Below is a small trained network, with its code and all its weights. Each question gives an input and a target symbol and asks what happens when units are switched off, that is, made to give their printed mean instead of their output.

import numpy as np


def w(rows, s, z=0):
    codes = np.array(rows[::2]) - 128.0
    scale = np.full(codes.shape[1], s)
    scale[-1] = z or s
    return codes * scale


def norm(h):
    return h / np.sqrt((h * h).mean(-1, keepdims=True) + 1e-5)


def f(y):
    return np.maximum(y, 0)


def softmax(a):
    e = np.exp(a - a.max(-1, keepdims=True))
    return e / e.sum(-1, keepdims=True)


def log_softmax(a):
    a = a - a.max(-1, keepdims=True)
    return a - np.log(np.exp(a).sum(-1, keepdims=True))


def net(x, mask):
    ids = ['ΔΠαγεζφψ'.index(c) for c in x.split()]
    T = len(ids)
    res = E[ids] + P[:T]
    u = 0
    for l in range(3):
        r = norm(res)
        for j in range(2):
            rows = slice(2 * j, 2 * j + 2)
            q, k, v = (r @ M[l][rows].T for M in (Q, K, V))
            z = softmax(np.where(np.tri(T) > 0, q @ k.T / 2**0.5, -1e9)) @ v
            o = O[l][rows]
            res = res + np.where(mask[u + j], z, o[:, -1]) @ o[:, :-1]
        u += 2
        y = f(norm(res) @ A[l][:, :-1].T + A[l][:, -1])
        res = res + np.where(mask[u : u + 8], y, B[l][:, -1]) @ B[l][:, :-1]
        u += 8
    return log_softmax(norm(res)[-1] @ U[:, :-1].T + U[:, -1])


Q, K, V, O, A, B = {}, {}, {}, {}, {}, {}
E = w([
[90,124,187],'Δ',
[91,124,187],'Π',
[198,119,35],'α',
[131,82,206],'γ',
[106,201,176],'ε',
[127,34,145],'ζ',
[157,246,114],'φ',
[54,108,51],'ψ',
],0.013)
P = w([
[234,155,235],'0',
[252,102,224],'1',
[226,94,183],'2',
[194,77,164],'3',
[162,89,152],'4',
[147,84,118],'5',
[126,72,113],'6',
[118,76,109],'7',
[103,73,97],'8',
[93,77,94],'9',
[76,74,75],'10',
[92,71,94],'11',
[107,73,126],'12',
],0.0034)
Q[0] = w([
[160,156,207],'L0H0',
[106,84,87],'L0H0',
[104,4,137],'L0H1',
[225,210,45],'L0H1',
],0.017)
K[0] = w([
[195,181,147],'L0H0',
[104,86,82],'L0H0',
[69,31,151],'L0H1',
[252,163,199],'L0H1',
],0.017)
V[0] = w([
[253,66,207],'L0H0',
[139,107,209],'L0H0',
[148,225,51],'L0H1',
[96,130,205],'L0H1',
],0.0064)
O[0] = w([
[228,106,255,242],'L0H0',
[163,163,191,251],'L0H0',
[241,156,159,16],'L0H1',
[71,52,176,199],'L0H1',
],0.0054,0.0019)
A[0] = w([
[193,70,95,119],'L0N0',
[103,171,162,76],'L0N1',
[181,138,88,62],'L0N2',
[186,92,72,37],'L0N3',
[207,74,101,4],'L0N4',
[99,252,153,129],'L0N5',
[149,96,136,160],'L0N6',
[200,131,61,153],'L0N7',
],0.013,0.0021)
B[0] = w([
[174,75,135,194],'L0N0',
[178,107,149,197],'L0N1',
[175,182,93,160],'L0N2',
[224,105,119,169],'L0N3',
[175,54,157,179],'L0N4',
[126,192,253,255],'L0N5',
[88,166,121,198],'L0N6',
[185,163,59,189],'L0N7',
],0.018,0.0045)
Q[1] = w([
[183,180,61],'L1H0',
[251,74,113],'L1H0',
[129,163,41],'L1H1',
[129,107,177],'L1H1',
],0.012)
K[1] = w([
[221,172,241],'L1H0',
[132,237,13],'L1H0',
[221,81,254],'L1H1',
[82,150,65],'L1H1',
],0.0081)
V[1] = w([
[184,189,195],'L1H0',
[120,7,95],'L1H0',
[95,194,77],'L1H1',
[171,219,194],'L1H1',
],0.011)
O[1] = w([
[51,185,68,202],'L1H0',
[251,86,119,189],'L1H0',
[53,88,182,5],'L1H1',
[61,68,2,151],'L1H1',
],0.0072,0.0028)
A[1] = w([
[177,103,63,175],'L1N0',
[123,110,248,166],'L1N1',
[76,147,64,11],'L1N2',
[38,110,62,139],'L1N3',
[111,150,42,81],'L1N4',
[88,69,145,164],'L1N5',
[117,143,14,3],'L1N6',
[63,186,116,101],'L1N7',
],0.011,0.0023)
B[1] = w([
[179,171,110,166],'L1N0',
[53,43,159,254],'L1N1',
[204,81,166,139],'L1N2',
[60,173,163,151],'L1N3',
[205,155,142,147],'L1N4',
[111,148,187,166],'L1N5',
[251,160,90,151],'L1N6',
[38,85,126,145],'L1N7',
],0.018,0.0095)
Q[2] = w([
[201,186,127],'L2H0',
[168,209,249],'L2H0',
[65,203,161],'L2H1',
[83,239,113],'L2H1',
],0.016)
K[2] = w([
[104,90,19],'L2H0',
[169,165,23],'L2H0',
[98,217,117],'L2H1',
[83,220,5],'L2H1',
],0.017)
V[2] = w([
[44,69,65],'L2H0',
[102,36,248],'L2H0',
[73,26,63],'L2H1',
[91,182,100],'L2H1',
],0.011)
O[2] = w([
[166,1,175,18],'L2H0',
[227,167,197,191],'L2H0',
[140,54,161,130],'L2H1',
[157,195,160,4],'L2H1',
],0.0082,0.0035)
A[2] = w([
[118,80,131,150],'L2N0',
[128,239,102,148],'L2N1',
[131,7,55,255],'L2N2',
[93,152,104,185],'L2N3',
[61,220,186,184],'L2N4',
[183,131,26,169],'L2N5',
[177,167,107,179],'L2N6',
[118,39,148,120],'L2N7',
],0.014,0.0025)
B[2] = w([
[115,159,87,192],'L2N0',
[93,23,21,192],'L2N1',
[251,186,104,215],'L2N2',
[157,79,94,150],'L2N3',
[233,209,56,253],'L2N4',
[16,7,213,195],'L2N5',
[41,86,104,177],'L2N6',
[118,191,49,255],'L2N7',
],0.015,0.007)
U = w([
[48,114,140,46],'Δ',
[12,117,152,53],'Π',
[137,60,91,83],'α',
[125,9,224,158],'γ',
[147,204,211,151],'ε',
[252,129,164,35],'ζ',
[94,185,33,228],'φ',
[33,32,70,254],'ψ',
],0.011,0.0029)

Each question gives the input, a string of symbols that net reads in full, and the target symbol t.
The units are the heads (2 rows each of Q, K, V and O) and the neurons (one row each of A and B). Each row of codes is followed by its name. A weight is (code - 128) times the scale printed after its matrix; where a second scale follows, it is the last column's (O, A, B and U).
mask holds one flag per unit, layer by layer, with each layer's heads first. A switched-off unit (its flag False) gives its mean, the last column of its rows in O or B, instead of its output. The means were averaged over made-up inputs and are rounded, as every weight is.
A unit's drop is (log p(t) with every unit on - log p(t) with that unit switched off) / (log p(t) with every unit on - log p(t) with every unit switched off).
The circuit of an input: a set's keep is (log p(t) with only the set's units on - log p(t) with every unit switched off) / (log p(t) with every unit on - log p(t) with every unit switched off). Starting from the 12 units with the biggest drops (on a tie, the unit counted first), units are removed one at a time, each time the one whose removal leaves the highest keep (on an exact tie, the one counted first), for as long as the keep stays at least 0.8.
units of the circuit, in order: the units of the circuit, biggest drop first
most important unit: the unit with the biggest drop
k most important neurons: the k neurons with the biggest drops, biggest first
top k neurons in layer l: the k neurons of layer l with the biggest drops, biggest first
heads that matter: for each layer, one digit per head in row order, 1 if its drop is at least 0.15 and else 0, layers parted by /
input φ γ Π, target φ: units of the circuit, in order	[L1H1]
input Π Π ψ, target ψ: heads that matter	10 / 00 / 00
input ε γ α α ψ α φ ζ α γ Π ψ α, target ψ: units of the circuit, in order	[L2N5; L0H0]
input φ γ Δ, target φ: units of the circuit, in order	[L2N7; L2N5]
input γ γ γ γ γ ε γ, target ε: top 3 neurons in layer 0	[L0N5; L0N7; L0N4]
input α γ ε Π ε Δ, target ε: 3 most important neurons	[L0N7; L0N5; L1N5]
input γ Π Δ, target γ: heads that matter	01 / 00 / 11
input γ α γ ε ε α γ Π ψ ε γ γ γ, target γ: heads that matter	00 / 11 / 00
input γ ε Δ, target ε: 2 most important neurons	[L0N7; L0N5]
input ε ψ ζ φ ε ε Π ε γ Δ ε, target ε: 3 most important neurons	[L2N4; L0N1; L2N5]
input γ γ Π, target γ: 2 most important neurons	[L0N7; L0N5]
input α ε γ ζ ε Π γ Δ γ α Π, target γ: 3 most important neurons	[L0N7; L1N1; L2N4]
input ε ζ ζ γ α γ Π ε ε ζ γ ζ, target ζ: 2 most important neurons	[L0N5; L0N7]
input α γ ψ ε Π γ φ γ, target γ: 4 most important neurons	[L1N1; L2N4; L0N5; L2N1]
input φ γ ζ, target φ: heads that matter	00 / 10 / 00
input ψ γ ψ Π Δ, target Π: most important unit	L1H1
input Π ε γ γ α ψ α α ε φ ε ε, target ε: 2 most important neurons	[L0N5; L2N4]
input α ψ ψ Π, target ψ: 3 most important neurons	[L1N1; L0N7; L2N4]
input γ α ζ ψ Δ γ ζ α Π Π Π ζ, target ζ: 2 most important neurons	[L0N5; L2N2]
input ε ζ γ Π Δ, target γ: 3 most important neurons	[L0N7; L0N3; L2N4]
input γ ε γ, target ε: 2 most important neurons	[L0N7; L0N5]
input Π Π γ ε Π, target ε: heads that matter	11 / 01 / 10
input φ α Δ, target φ: 3 most important neurons	[L1N1; L2N5; L2N4]
input ζ γ Π ε φ ζ, target φ: 2 most important neurons	[L1N3; L0N5]
input γ γ γ γ Δ Π α φ γ ε ε Π, target ε: top 4 neurons in layer 1	[L1N0; L1N6; L1N4; L1N5]
input ζ ε ψ, target ψ: heads that matter	00 / 00 / 00
input ζ γ ζ γ φ Δ Π, target φ: 3 most important neurons	[L2N7; L2N5; L2N2]
input φ φ ε, target φ: heads that matter	01 / 00 / 01
input γ Δ ε Δ ψ γ Π, target Π: top neuron in layer 2	[L2N1]
